Here is a tiny trained network, its code and every weight. The questions are about switching its units off for an input and a class, where a switched-off unit gives its printed mean instead of its output.

import numpy as np


def w(rows, s, z=0):
    codes = np.array(rows[::2]) - 128.0
    scale = np.full(codes.shape[1], s)
    scale[-1] = z or s
    return codes * scale


def f(y):
    return np.maximum(y, 0)


def log_softmax(a):
    a = a - a.max(-1, keepdims=True)
    return a - np.log(np.exp(a).sum(-1, keepdims=True))


def net(x, mask):
    res = np.array(x, float).reshape(1, 6) / 4 @ E
    y = f(res @ A[0][:, :-1].T + A[0][:, -1])
    res = res + np.where(mask, y, B[0][:, -1]) @ B[0][:, :-1]
    return log_softmax(res[-1] @ U[:, :-1].T + U[:, -1])


A, B = {}, {}
E = w([
[130,204,162,29,45],'x0',
[165,108,148,196,148],'x1',
[124,255,144,193,176],'x2',
[181,114,196,73,179],'x3',
[53,144,217,147,49],'x4',
[23,90,104,109,186],'x5',
],0.0092)
A[0] = w([
[141,33,96,141,123,219],'neuron 1',
[148,189,106,102,67,156],'neuron 2',
[49,94,157,153,165,81],'neuron 3',
[178,126,155,181,185,196],'neuron 4',
[151,131,138,38,142,87],'neuron 5',
[88,151,86,200,145,128],'neuron 6',
[130,39,159,94,175,170],'neuron 7',
[170,134,135,168,142,181],'neuron 8',
[117,73,162,67,127,127],'neuron 9',
[128,9,143,83,148,132],'neuron 10',
[93,162,190,88,128,112],'neuron 11',
[185,48,127,153,157,1],'neuron 12',
[113,85,175,68,117,144],'neuron 13',
[127,176,183,180,199,109],'neuron 14',
[130,72,136,68,128,89],'neuron 15',
[148,199,74,144,128,125],'neuron 16',
[105,50,81,66,145,97],'neuron 17',
[89,132,89,185,171,146],'neuron 18',
[127,77,132,81,128,84],'neuron 19',
[118,158,213,116,104,208],'neuron 20',
[138,160,172,121,51,37],'neuron 21',
[116,104,55,157,169,133],'neuron 22',
[132,117,163,160,30,90],'neuron 23',
[108,126,155,149,53,37],'neuron 24',
[156,125,129,130,34,96],'neuron 25',
[171,120,151,225,147,185],'neuron 26',
[128,211,140,115,118,222],'neuron 27',
[166,99,90,84,54,135],'neuron 28',
[63,110,125,124,78,175],'neuron 29',
[107,152,176,154,72,132],'neuron 30',
[140,122,160,160,41,121],'neuron 31',
[88,163,58,157,123,154],'neuron 32',
[87,103,35,152,133,109],'neuron 33',
[36,137,41,179,170,150],'neuron 34',
[152,104,103,116,189,97],'neuron 35',
[136,111,112,160,68,121],'neuron 36',
[99,95,20,153,133,121],'neuron 37',
[184,190,146,4,112,122],'neuron 38',
[140,77,148,80,128,108],'neuron 39',
[178,227,190,83,173,168],'neuron 40',
[136,44,120,132,129,201],'neuron 41',
[182,148,108,182,137,218],'neuron 42',
[123,101,67,171,121,139],'neuron 43',
[158,43,114,159,142,14],'neuron 44',
],0.013,0.0051)
B[0] = w([
[185,49,77,154,176,228],'neuron 1',
[141,194,127,76,104,212],'neuron 2',
[89,72,150,163,173,188],'neuron 3',
[159,176,125,211,224,220],'neuron 4',
[97,132,50,115,129,184],'neuron 5',
[117,106,191,105,144,204],'neuron 6',
[126,69,102,226,96,214],'neuron 7',
[164,175,140,122,217,186],'neuron 8',
[139,79,68,177,59,187],'neuron 9',
[142,38,37,189,88,227],'neuron 10',
[71,190,98,144,131,192],'neuron 11',
[180,134,102,138,192,185],'neuron 12',
[106,123,68,180,31,189],'neuron 13',
[110,152,150,150,164,215],'neuron 14',
[120,91,58,184,83,181],'neuron 15',
[123,162,155,82,138,188],'neuron 16',
[155,30,130,134,43,212],'neuron 17',
[121,99,217,94,162,211],'neuron 18',
[116,70,59,162,99,172],'neuron 19',
[109,206,138,159,93,226],'neuron 20',
[127,180,152,103,58,199],'neuron 21',
[161,107,175,77,125,212],'neuron 22',
[191,134,201,131,50,199],'neuron 23',
[132,131,195,170,62,175],'neuron 24',
[191,134,124,99,81,193],'neuron 25',
[189,138,119,119,227,223],'neuron 26',
[90,245,135,86,142,226],'neuron 27',
[143,102,80,121,98,201],'neuron 28',
[84,95,181,174,118,197],'neuron 29',
[112,209,191,169,54,201],'neuron 30',
[213,137,178,126,83,197],'neuron 31',
[80,115,153,60,113,193],'neuron 32',
[113,42,179,49,133,205],'neuron 33',
[73,71,192,77,131,244],'neuron 34',
[197,133,137,146,107,186],'neuron 35',
[146,94,178,90,103,166],'neuron 36',
[149,70,154,56,112,216],'neuron 37',
[93,190,32,83,130,250],'neuron 38',
[124,138,83,172,95,176],'neuron 39',
[95,245,59,151,188,250],'neuron 40',
[148,97,122,189,151,209],'neuron 41',
[154,147,145,93,180,208],'neuron 42',
[176,86,174,97,152,190],'neuron 43',
[193,79,61,145,255,184],'neuron 44',
],0.0077,0.012)
U = w([
[182,174,206,112,3,93],'0',
[254,78,117,141,197,4],'1',
[101,196,49,49,94,95],'2',
[4,122,224,199,137,53],'3',
[125,48,223,36,118,248],'4',
[152,204,150,140,180,166],'5',
[171,24,61,197,51,195],'6',
],0.0076,0.0019)

Each question gives the input, the list of numbers given to net, and the class t.
The units are the neurons (one row each of A and B). Each row of codes is followed by its name. A weight is (code - 128) times the scale printed after its matrix; where a second scale follows, it is the last column's (A, B and U).
mask holds one flag per neuron, in row order. A switched-off neuron (its flag False) gives its mean, the last column of its row in B, instead of its output. The means were averaged over made-up inputs and are rounded, as every weight is.
A unit's drop is (log p(t) with every unit on - log p(t) with that unit switched off) / (log p(t) with every unit on - log p(t) with every unit switched off).
The circuit of an input: a set's keep is (log p(t) with only the set's units on - log p(t) with every unit switched off) / (log p(t) with every unit on - log p(t) with every unit switched off). Starting from the 12 units with the biggest drops (on a tie, the unit counted first), units are removed one at a time, each time the one whose removal leaves the highest keep (on an exact tie, the one counted first), for as long as the keep stays at least 0.8.
circuit, biggest first: the units of the circuit, biggest drop first
unit that matters most: the unit with the biggest drop
k most important neurons: the k neurons with the biggest drops, biggest first
drop when u is switched off: that unit's drop, to one decimal
input [4,6,6,5,5,4], class 5: unit that matters most -> neuron 40
input [-6,2,-3,-2,8,-2], class 1: circuit, biggest first -> (neuron 26; neuron 17)
input [-4,1,6,8,-5,1], class 5: circuit, biggest first -> (neuron 40; neuron 1)
input [-7,6,-2,-5,-4,6], class 1: 3 most important neurons -> (neuron 44; neuron 1; neuron 12)
input [8,-1,4,-5,-3,-7], class 2: 2 most important neurons -> (neuron 38; neuron 40)
input [8,-1,7,3,8,5], class 2: 2 most important neurons -> (neuron 40; neuron 38)
input [1,5,-7,-6,4,-3], class 0: 2 most important neurons -> (neuron 23; neuron 31)
input [-1,6,-2,-1,4,-3], class 0: 2 most important neurons -> (neuron 23; neuron 30)
input [0,-1,-5,-7,1,5], class 4: 4 most important neurons -> (neuron 33; neuron 34; neuron 37; neuron 32)
input [-5,-6,-4,-5,-2,2], class 4: 3 most important neurons -> (neuron 33; neuron 34; neuron 37)
input [4,-3,-3,4,6,3], class 6: 4 most important neurons -> (neuron 9; neuron 13; neuron 15; neuron 19)
input [-7,1,3,0,-5,6], class 4: 3 most important neurons -> (neuron 34; neuron 33; neuron 18)
input [-8,-2,-6,-7,-7,1], class 1: 3 most important neurons -> (neuron 44; neuron 1; neuron 12)
input [5,0,2,-1,0,7], class 3: most important neuron -> (neuron 29)
input [-8,-5,-5,-7,-4,-3], class 4: drop when neuron 33 is switched off -> 0.6
input [-3,-2,8,-8,7,-3], class 0: drop when neuron 23 is switched off -> 0.5
input [-5,4,3,-6,5,-8], class 0: drop when neuron 23 is switched off -> 0.5
input [0,-5,3,-4,-4,2], class 4: drop when neuron 10 is switched off -> 0.0
